Here are made-up things, facts about them, and rows of numbers that follow some of those facts. Name the thing behind each unnamed row.

Facts:
π: refers to; Ψ: is of sort; φ: belongs to class
stizimek π zutek
zedre π dozi fisko
stibribe π fleduk skodo
gritu π poskal miflon grimal klotir
grikener π bavonel vodrir fepi sitor duzom fuflik trivu pezel
nukitron π lanok dugri gradrozen
gali π drelol zestules
doplas π gastor nakludin potak trupiplen fleduk trotrovu rerel
zonom π skebra nakludin domupom pidem stiklek
stula π masos plusur tratim
tresedri π drutrikles skodo gradrozen testam
klilo π gradrozen flafe
fesa π rofom
ketrak π flerin plemir skebur
kazuk π dretril
brugrol π fiskal binus klefor zila bresumon mego
kitramur π fepi drutrikles soflum runan ragil lostik
rudri π trotrovu divim vazu
kluro π gigim klosti minik
lona π grimal
kavik π valak fuflik
suzuk π miflon dotrum fogul flafe noko
figre π trikel zaski vibarur konil lostik
pageris π drutrikles klodi
pustizo π fisko
pabro π zaski drubre fenu drevi skebur
gaber π fleduk drubre
zigrok π braze fepi pladrul
stiklil π kenin skebra binil nitir
klifli π klazek duzom skebur
gromu π muvom runan brasek
trokedu π fleduk
gukluk π gufluflol skire binus dastoplar
bruklur π lanok fiskal fogul flotrim
plimik π dretril tidrir saskide
lofe π modo zuko gagel fogul drelol
subutras π tradrun fogru samel klesete
plokizen π kekloku fiskal pidem fuflik flipi bregren
zistutri π kulum kenin skire pidem flafe
meno π zutek skire valak bugur vibarur
[trupiplen stibribe saskide plusur klilo klesete kitramur gigim modo drevi brosovam tuvol ragil vodrir rofom gukluk subutras fogul valak gastor] Ψ d
[binil stizimek masos nufam kulum muvom zutek tradrun rerel fesa drelol stiklek nikir lostik miflon pladrul nivil drutrikles lanok soflum klazek trikel bavonel] Ψ b
[bregren zedre flafe vibarur pidem poskal nukitron fuflik duzom doplas stula klosti gradrozen zaski ketrak drubre kazuk ribra brugrol noko skire domupom rudri kluro dugri nakludin klodi tratim skebur plemir figre fisko pageris pustizo binus gaber divim stiklil fenu skebra klifli braze brustek fiskal trokedu flipi bruklur dotrum mego zuko gufluflol potak pluplugi dastoplar konil plokizen minik klotir meno bresumon] Ψ a
[fepi gritu rakom flotrim fleduk zonom tresedri flerin nitir trivu lona fogru danoben pabro zigrok fluri lofe sitor vazu zistutri kekloku skodo] Ψ c
[gagel trotrovu grikener bugur biskan brasek zestules madrin dretril klefor pezel klutromik gromu plimik dozi kenin] Ψ e
[runan gali lobotok plabas tidrir kavik suzuk skaves testam samel grimal zila] Ψ f
φ h <- trupiplen binil bregren vibarur fepi kulum gagel fuflik zonom tradrun zaski drelol ketrak kazuk ribra gigim plabas lostik skire domupom dugri nakludin kavik klodi modo skebur plemir nivil figre fisko pustizo danoben stiklil pezel klutromik klifli samel soflum gukluk plimik dastoplar zila konil fogul skodo gastor meno bavonel
φ i <- stizimek masos zedre stibribe nufam gritu flotrim saskide poskal fleduk zutek gali stula gradrozen drubre noko tidrir stiklek trivu miflon zestules suzuk tratim skaves drutrikles madrin dretril tuvol binus fluri divim lanok vodrir brustek fiskal klazek grimal gufluflol dozi subutras trikel minik klotir kekloku bresumon
φ g <- flafe rakom runan trotrovu pidem grikener muvom nukitron duzom doplas bugur tresedri klosti plusur klilo klesete rerel flerin fesa lobotok nitir brugrol kitramur biskan nikir brasek rudri kluro lona fogru drevi pladrul pageris brosovam pabro testam klefor gaber zigrok ragil fenu skebra braze gromu trokedu rofom flipi bruklur dotrum lofe mego sitor zuko vazu potak pluplugi kenin plokizen valak zistutri

Named rows:
.06 .12 -.02 .02 -.03 .03 .12 -.23 -.08 .17 -.14 -.26 .20 -.09 .25 -.33
 .17 -.19 -.05 .17 -.31 .08 -.23 .04 .11 -.33 .25 -.20 .05 -.15 .03 -.26
 -.13 -.01 .14 -.22 .10 -.04 .17 .13 .13 .09 -.01: ketrak
-.08 .11 .02 -.29 -.14 -.27 -.33 .07 -.07 .08 -.13 .22 -.08 -.09 .16
 -.27 .40 -.18 .03 .21 -.33 .19 -.25 .01 -.16 .07 .13 .14 -.09 -.09 .15
 -.02 .31 .08 .18 -.21 -.13 .01 .13 .09 -.27 .09 .06: duzom
.23 -.27 .17 .27 .43 .14 -.31 -.29 .20 -.18 -.36 .28 .16 .28 -.06 -.03
 .28 .28 .37 -.34 .34 -.23 .07 -.42 .24 -.23 -.28 -.33 .07 .19 -.85 -.12
 -.31 .20 .19 .18 .29 -.03 -.20 -.27 -.33 .15 .10: nivil
-.19 -.25 -.03 -.01 .38 .25 .40 -.25 .02 -.13 -.07 .18 .29 .08 .15 -.03
 -.36 .18 -.07 -.30 .35 .05 -.24 -.01 .12 .49 .00 .56 .14 -.41 -.36 .07
 -.34 .24 .03 -.16 .17 -.07 -.05 -.28 .01 -.29 -.14: saskide
-.22 .09 -.05 -.30 -.20 -.24 -.16 .05 -.10 .01 .00 -.24 .16 -.12 -.04
 -.30 .35 -.16 .05 .26 -.07 .07 -.11 .02 .05 -.26 .14 .18 -.08 .15 .12
 -.12 .33 .07 .12 -.02 -.17 -.20 .14 .11 -.23 .11 -.08: zuko
-.17 -.04 -.05 -.29 -.19 -.04 .17 .05 -.05 .20 -.05 -.03 -.07 -.12 .01
 -.34 .37 -.16 .18 .15 -.03 .16 -.06 -.02 .00 -.16 .20 -.05 -.19 .34 .16
 .07 .17 .04 .09 -.07 -.03 -.12 .09 .18 -.36 -.05 -.08: potak
-.04 -.04 .13 -.18 -.12 .25 .50 -.26 .15 .03 -.35 .28 -.10 -.05 -.06
 -.11 .43 .30 -.15 -.21 .14 -.17 .22 -.56 .17 .06 -.08 -.42 -.20 -.23
 -.41 .10 -.31 .29 -.06 .32 .16 -.09 -.20 .15 -.11 .15 .03: fleduk
-.20 .12 .01 -.29 -.18 .13 .47 -.08 -.02 .15 -.07 -.27 .13 -.11 .14 -.32
 .14 -.12 -.09 .13 -.22 .28 .07 -.30 .05 -.10 .19 -.18 -.02 .03 .05 .03
 -.07 .20 -.04 -.07 .07 -.30 .13 .16 -.33 -.04 -.12: divim
-.12 .17 -.05 -.04 .00 -.02 .10 -.20 -.09 .08 -.07 -.34 .20 -.11 .20
 -.31 .26 -.20 -.07 .22 -.32 .07 -.06 -.01 .19 -.29 .26 .06 .07 -.06 .10
 -.23 -.15 -.03 .09 -.21 .04 -.25 .17 .18 .03 .05 -.11: pustizo
-.21 -.22 .15 .01 .38 .24 .21 -.15 -.06 -.01 .01 -.09 .28 -.04 .00 -.03
 -.28 .18 .16 -.12 .35 -.24 -.40 -.01 .00 .42 .19 .37 -.06 -.39 -.03 .02
 -.40 .06 .16 -.11 .07 .10 .06 -.26 -.05 -.25 .09: fogul
.00 .16 .09 -.28 -.01 .20 -.21 -.42 -.07 .12 .00 .19 .30 -.17 .26 -.11
 -.26 -.20 -.16 .04 .30 .15 .50 -.16 .21 .52 .24 .65 -.27 -.31 .18 -.22
 -.39 -.03 .20 -.27 .01 -.47 .16 -.11 .00 -.17 .23: zila
-.22 .07 .05 -.31 -.17 -.19 -.09 .09 -.06 .05 -.01 -.14 .10 -.13 -.02
 -.26 .42 -.16 .16 .26 .12 .04 -.24 -.04 -.12 -.17 .18 -.10 -.19 .33 .11
 -.01 .30 .08 .12 .00 -.13 -.10 .14 .04 -.35 .07 .04: flafe
.05 -.41 -.02 .20 .36 .31 .10 -.10 -.06 .17 -.07 .20 .25 .26 .06 -.10
 -.35 -.20 .12 -.26 .35 -.10 -.38 .09 -.21 .45 -.35 .37 .09 -.34 .08
 -.15 .05 .15 .24 -.22 .14 .39 -.21 -.31 .31 -.07 .18: kitramur
.00 .16 .00 -.29 -.14 .19 -.35 -.30 -.09 .21 .00 .28 .26 -.17 .08 -.17
 -.23 -.21 -.02 .12 .28 .20 .54 -.03 .12 .55 -.21 .68 -.26 -.36 .17 -.07
 -.31 -.02 .25 -.24 -.10 -.50 .16 -.15 -.06 -.02 .52: runan
-.12 -.37 -.08 .12 .40 .27 .57 -.32 .06 -.13 -.09 -.04 .32 .14 .21 -.06
 -.36 .03 -.14 -.34 .35 .14 -.12 .09 .13 .32 -.09 .54 .18 -.36 -.40 -.15
 -.29 .18 .06 -.20 .24 .07 -.14 -.29 .29 -.24 -.12: subutras
.28 -.44 .05 .26 .39 .12 -.32 -.05 .19 -.24 -.37 .32 .06 .28 -.07 -.05
 .27 .19 .35 -.33 .36 -.23 .17 -.23 .24 -.22 -.43 -.27 .10 .28 -.75 -.15
 .16 .27 .20 .28 .26 .15 -.19 -.28 -.33 .16 -.07: fesa
-.22 .18 .09 -.31 -.18 .03 .42 -.03 -.04 .11 -.02 -.33 .24 -.12 .03 -.24
 .12 -.11 -.03 .26 -.04 .16 -.11 -.29 -.08 -.08 .20 -.33 -.10 -.16 .12
 .02 .12 .29 .01 -.03 -.05 -.11 .16 .06 -.32 .12 .05: gradrozen
.21 .15 .15 .27 -.10 -.34 -.07 .08 -.07 .10 -.07 -.34 -.04 -.05 .07 -.26
 .47 .17 .00 .05 -.33 .04 -.43 -.03 -.13 -.31 .21 -.28 .17 .46 .16 -.30
 .18 .17 .16 -.11 .20 .40 .15 .19 -.13 .14 -.14: klutromik
-.05 -.19 .21 .24 .36 .17 -.13 -.14 .24 -.29 -.32 .23 .27 .29 -.08 -.03
 .11 .34 .32 -.24 .34 -.24 .15 -.52 .25 -.10 -.38 -.43 .06 .11 -.80 -.01
 -.14 .43 .06 .36 .24 .03 -.19 -.30 -.39 .14 .03: miflon
-.07 -.20 .10 -.12 .34 .27 .36 -.18 .05 -.10 -.10 .28 .26 .16 .24 -.02
 -.40 -.01 -.05 -.29 .36 .03 -.37 .01 -.20 .55 -.01 .40 .09 -.38 -.34
 .06 -.39 .33 .14 -.22 .14 .30 -.09 -.30 .01 -.24 -.06: vodrir

Which thing is each row?
No name comes twice in this set of rows, the named rows included.
.04 .12 -.08 -.29 -.06 .18 -.28 -.33 -.08 .18 .01 .26 .30 -.17 .17 -.25
 -.27 -.23 -.13 -.03 .29 .27 .55 .02 .20 .59 -.06 .66 -.21 -.32 .15 -.18
 -.31 -.02 .21 -.29 -.04 -.47 .15 -.12 .05 -.13 .09 | lobotok
-.05 .03 .05 -.21 -.10 .13 .44 -.11 -.01 .15 -.03 -.34 .28 -.14 .26 -.35
 .19 -.18 -.05 .12 -.24 .09 -.23 .02 .06 -.35 .26 -.30 -.05 .26 .12 -.27
 -.19 .00 .08 -.16 .12 -.11 .13 .07 -.01 .06 -.07 | stiklil
.29 .14 .04 -.26 .03 .28 -.16 -.41 -.04 .16 .01 .22 .31 -.19 .26 -.17
 -.30 -.19 -.15 -.08 .17 .23 .57 -.04 .18 .53 .22 .55 -.22 -.37 .16 -.29
 -.37 -.07 .22 -.27 .11 -.48 .16 -.22 .22 -.07 .30 | kavik
.23 .03 .05 .17 -.17 -.36 -.25 .08 -.07 .00 -.10 -.24 -.13 -.04 -.05
 -.29 .43 .03 .06 -.01 -.30 .21 -.32 .05 -.20 -.30 .03 -.10 .16 .51 .09
 -.25 .46 .29 .17 -.01 .08 .42 .16 .16 -.17 .17 -.17 | biskan
.21 .12 .11 .22 -.17 -.36 -.33 .08 -.07 .13 -.11 -.21 -.18 .02 -.07 -.27
 .45 -.05 .11 .12 -.33 .13 -.35 .06 -.27 -.30 -.08 -.20 .14 .40 .14 -.22
 .44 .33 .20 -.08 .02 .46 .16 .13 -.26 .15 -.09 | brasek
.27 -.28 -.01 .01 -.01 .17 -.27 -.11 .04 -.19 -.36 .28 .03 .13 -.06 -.14
 .41 -.05 -.17 -.19 -.16 -.16 .04 -.05 .11 -.21 -.37 -.38 -.06 -.27 -.21
 -.26 .23 .03 .17 .22 .05 .26 -.20 -.12 .35 .16 .20 | zigrok
-.02 -.33 -.06 -.08 .00 .18 -.13 -.08 .05 -.27 -.28 .00 .22 .01 -.10
 -.13 .40 .11 -.13 -.16 .16 -.22 .13 -.01 .22 -.29 -.33 -.31 -.03 -.02
 -.09 -.27 .32 .02 .09 .35 .04 .09 -.20 -.12 .35 .17 -.02 | lofe
-.11 -.38 .01 .08 .38 .24 .05 -.06 -.06 .14 -.06 .26 .07 .13 .04 -.08
 -.29 -.09 .24 -.32 .37 -.12 -.41 .10 -.13 .52 -.23 .52 .03 -.35 -.07
 .12 -.24 .15 .22 -.23 .09 .26 -.16 -.29 -.03 -.28 -.03 | drevi
.00 -.27 -.05 -.07 .06 .02 -.29 -.09 -.02 -.24 -.36 .28 -.10 -.05 -.06
 -.12 .47 .24 -.13 -.26 -.10 -.16 .15 -.24 .19 -.23 -.24 -.18 -.03 -.08
 -.34 -.06 .07 .06 .09 .27 -.04 -.25 -.20 .16 .12 .14 -.06 | fogru
-.04 -.32 -.05 -.07 -.04 .15 -.15 -.07 .03 -.25 -.31 .16 .11 -.04 -.07
 -.12 .48 .17 -.14 -.20 .11 -.20 .18 -.10 .21 -.28 -.32 -.34 -.06 -.06
 -.15 -.22 .22 .04 .10 .31 .01 -.05 -.20 .00 .29 .18 -.01 | lona

The same things again, as new rows of numbers:
Some things and their rows:
-.25 .08 -.15 .03 -.21 .05 -.31 -.29 -.04 .08 -.19 .41 -.01 .13 .41: kluro
-.15 .37 .18 .33 -.34 -.28 -.34 -.55 -.09 -.04 .28 .36 .12 -.05 .56: gukluk
-.21 .18 .09 .32 -.40 .03 -.38 -.47 .09 -.09 .22 .24 -.07 -.12 .46: zistutri
-.13 .10 -.14 .18 -.29 .10 -.34 -.33 .02 .00 -.11 .46 -.07 .08 .40: nukitron
-.26 .19 .07 .18 -.28 .03 -.41 -.42 -.06 -.06 .20 .29 -.06 -.10 .46: lofe
-.20 .03 -.12 .12 -.32 .10 -.22 -.40 .16 .07 -.16 .28 -.08 .13 .46: rudri
-.38 .17 .08 .30 -.43 -.09 -.43 -.44 .21 -.12 .15 .14 .06 -.08 .47: pabro
-.21 .16 -.08 .26 -.32 -.04 -.16 -.21 .16 -.08 -.19 .30 .03 .12 .37: fenu
.01 .22 -.20 .01 -.29 .08 -.13 -.15 -.16 .11 -.15 .36 -.06 .05 .36: poskal
-.16 .32 .00 .26 -.17 -.25 -.17 -.21 .05 -.07 -.09 .40 .13 .06 .40: pezel
-.19 .20 -.06 .28 -.29 -.06 -.20 -.14 .12 -.12 -.17 .36 .04 .10 .34: duzom
-.17 .19 -.16 .27 -.25 -.21 -.08 -.18 .12 -.08 -.14 .30 .06 .08 .44: skebur
-.14 .14 -.30 -.22 .02 .20 -.19 -.05 .09 .19 -.29 .16 -.12 -.01 .18: nufam
-.15 .16 -.19 .09 -.15 -.10 -.14 -.22 -.03 .05 -.11 .37 -.02 .07 .49: ribra
-.07 .20 -.09 .23 -.23 .05 -.18 -.16 -.04 -.04 -.10 .43 -.08 .08 .36: mego
-.09 .17 -.08 .28 -.28 .03 -.17 -.21 .07 -.04 -.09 .40 -.08 .07 .37: flipi
-.08 .12 -.26 .09 .08 .06 -.06 -.10 .24 .08 -.13 .24 -.26 -.06 .28: kulum
-.05 .14 -.17 .26 -.24 -.07 .00 -.28 .12 .03 -.08 .28 -.11 .03 .50: domupom
-.27 .39 .35 .38 -.38 -.29 -.26 -.32 .02 -.17 .14 .29 .24 .03 .41: ragil
-.15 .20 -.17 .25 -.27 -.19 -.18 -.20 .12 -.07 -.13 .35 .05 .05 .45: konil

Which thing is each row?
No name comes twice in this set of rows, the named rows included.
-.10 .17 -.28 -.10 -.11 .20 -.31 -.11 .19 .07 -.20 .23 -.13 -.05 .20 | stizimek
-.19 .14 -.09 .07 -.15 -.01 -.13 -.16 -.05 .05 -.21 .35 .00 .13 .38 | klosti
-.10 .11 -.25 .17 -.28 -.02 -.25 -.43 .07 .07 -.03 .39 -.11 .04 .54 | stiklil
-.09 .30 -.05 -.05 -.22 -.02 -.16 -.23 -.13 .13 -.16 .33 .07 .10 .37 | madrin
-.37 .24 .09 .31 -.39 -.12 -.48 -.37 .12 -.18 .15 .22 .11 -.10 .42 | zigrok
-.29 .37 .29 .20 -.10 -.18 -.18 -.19 .14 -.09 -.01 .21 .18 -.02 .25 | runan
-.12 .29 .09 .26 -.22 -.07 -.18 -.22 .05 -.03 -.11 .41 .05 .11 .32 | bugur
-.25 .32 .12 .05 .07 -.22 -.06 -.23 -.01 .09 .04 .19 .07 -.04 .37 | samel
-.08 .22 -.26 -.07 -.07 .14 -.14 .01 .19 .06 -.25 .17 -.14 -.05 .16 | zutek
-.12 .18 .08 .18 -.22 -.01 .06 -.28 .16 .10 -.15 .22 -.05 .15 .38 | trotrovu
-.16 .38 .14 -.08 -.08 -.07 -.10 -.18 -.07 .15 -.04 .13 .12 -.03 .27 | tidrir
-.23 .26 .06 .35 -.30 -.23 -.08 -.30 .18 -.11 .21 .06 .02 -.14 .51 | skodo
-.05 .17 -.21 .07 -.38 .06 -.01 -.24 .08 .10 -.18 .16 -.07 .09 .42 | divim
-.15 .24 -.05 .08 -.08 -.17 -.15 -.29 -.05 .12 -.10 .39 .05 .08 .45 | klutromik
-.05 .42 .23 .34 -.21 -.30 -.08 -.33 -.20 -.01 .26 .32 .07 -.06 .50 | fogul

The same things again, as new rows of numbers:
Some things and their rows:
.05 -.04 .13 -.04 .04 -.02 .23 .06 .03 -.02 -.04 .03 -.03 -.01 -.11: divim
.00 -.04 .03 -.05 .22 -.03 .17 -.13 -.08 -.01 .03 -.05 -.03 -.09 .02: skebur
.05 -.02 .07 -.08 .15 -.05 .13 .05 .00 -.01 .02 -.03 -.09 -.05 -.02: konil
.11 .07 -.09 -.12 -.17 .21 .10 .15 -.13 -.12 .20 -.03 -.23 -.29 -.08: nukitron
.11 -.06 .05 -.10 .12 .00 .10 .01 -.03 -.02 .05 -.03 -.18 -.05 -.01: klodi
.10 -.03 .07 -.12 .08 -.02 .09 .14 .01 -.01 .04 -.03 -.19 -.05 -.04: dugri
.03 -.03 .06 -.08 .18 -.03 .15 -.01 -.03 -.01 .02 -.03 -.07 -.06 -.02: zaski
.09 -.03 .01 -.07 .08 -.08 .12 .10 -.01 -.12 -.03 .02 -.03 -.07 -.17: zuko
-.04 .14 -.05 -.04 -.01 .03 .20 .11 -.12 -.12 .08 -.02 .09 -.29 -.09: brugrol
-.03 .04 -.03 -.05 .00 .03 .18 .00 -.16 -.09 .10 -.01 .06 -.29 -.07: kluro
.03 .04 .04 -.07 .18 -.04 .16 .06 .01 -.02 .01 -.05 -.06 -.06 -.03: vibarur
-.11 .21 .20 -.01 .02 -.23 -.09 -.07 .05 -.01 .06 -.06 -.20 .17 -.18: nivil
-.09 .19 .13 .01 -.02 -.23 -.07 -.10 .00 -.11 .02 -.02 -.11 .17 -.30: nikir
-.10 .19 .22 .05 -.07 -.17 .03 -.10 .07 -.01 .02 .00 -.13 .20 -.26: nufam
.04 -.07 -.06 .20 .12 -.06 -.21 -.01 .15 .01 .24 .04 .11 .02 -.08: nitir
.13 -.19 -.19 .08 -.04 .11 -.12 -.14 .26 .12 -.19 .14 .12 .02 .33: vodrir
.16 -.20 -.29 .05 -.02 .03 -.23 -.12 .21 .01 -.19 .13 .13 -.03 .28: plusur
.02 .01 .05 -.01 -.06 .02 -.21 .13 -.10 .08 -.22 -.05 -.06 .31 .15: gagel
.04 .00 -.05 .02 -.09 .02 -.18 .10 -.14 -.03 -.25 -.01 .05 .32 .03: klefor
.02 .00 .01 .01 -.03 .04 -.20 .05 -.12 .07 -.21 -.07 -.05 .32 .17: pezel

Which thing is each row?
No name comes twice in this set of rows, the named rows included.
-.07 .05 .07 -.02 -.05 .10 .28 .01 -.11 .01 .07 .00 .04 -.25 -.02 | stula
-.18 -.26 .39 .07 -.24 -.30 .18 .05 -.27 .08 -.08 .05 .02 -.56 -.01 | zedre
-.07 -.35 .39 .01 -.07 -.45 .02 .11 -.18 .05 -.16 .04 -.12 -.38 -.03 | fisko
.06 .05 .09 -.01 .03 -.01 .23 .16 .06 -.04 -.04 .03 -.03 -.04 -.12 | fiskal
.08 -.02 .12 -.03 .01 .00 .21 .14 .05 -.02 -.02 .03 -.07 -.04 -.13 | noko
-.11 .21 .18 -.01 .05 -.21 -.08 -.11 .03 -.02 .05 -.07 -.19 .17 -.17 | bavonel
-.03 .11 .14 .02 -.10 .01 .00 -.26 -.03 -.01 .12 -.02 -.32 .20 -.19 | drutrikles
-.15 .15 -.02 .17 .05 .06 -.15 .06 .12 .13 .39 -.03 .16 -.18 .12 | zonom
.01 -.08 .04 .22 .07 .02 -.11 -.03 .19 .12 .23 .06 .07 .07 -.02 | fluri
.13 -.21 -.20 .09 -.06 .08 -.12 -.13 .25 .11 -.20 .15 .11 -.01 .33 | saskide
-.10 .04 .05 -.04 .05 .01 .19 -.05 -.18 .01 .11 -.07 -.01 -.35 .08 | kazuk
.21 -.03 .04 -.10 -.12 .19 .15 .18 .04 -.02 .09 .01 -.32 -.03 -.10 | gradrozen

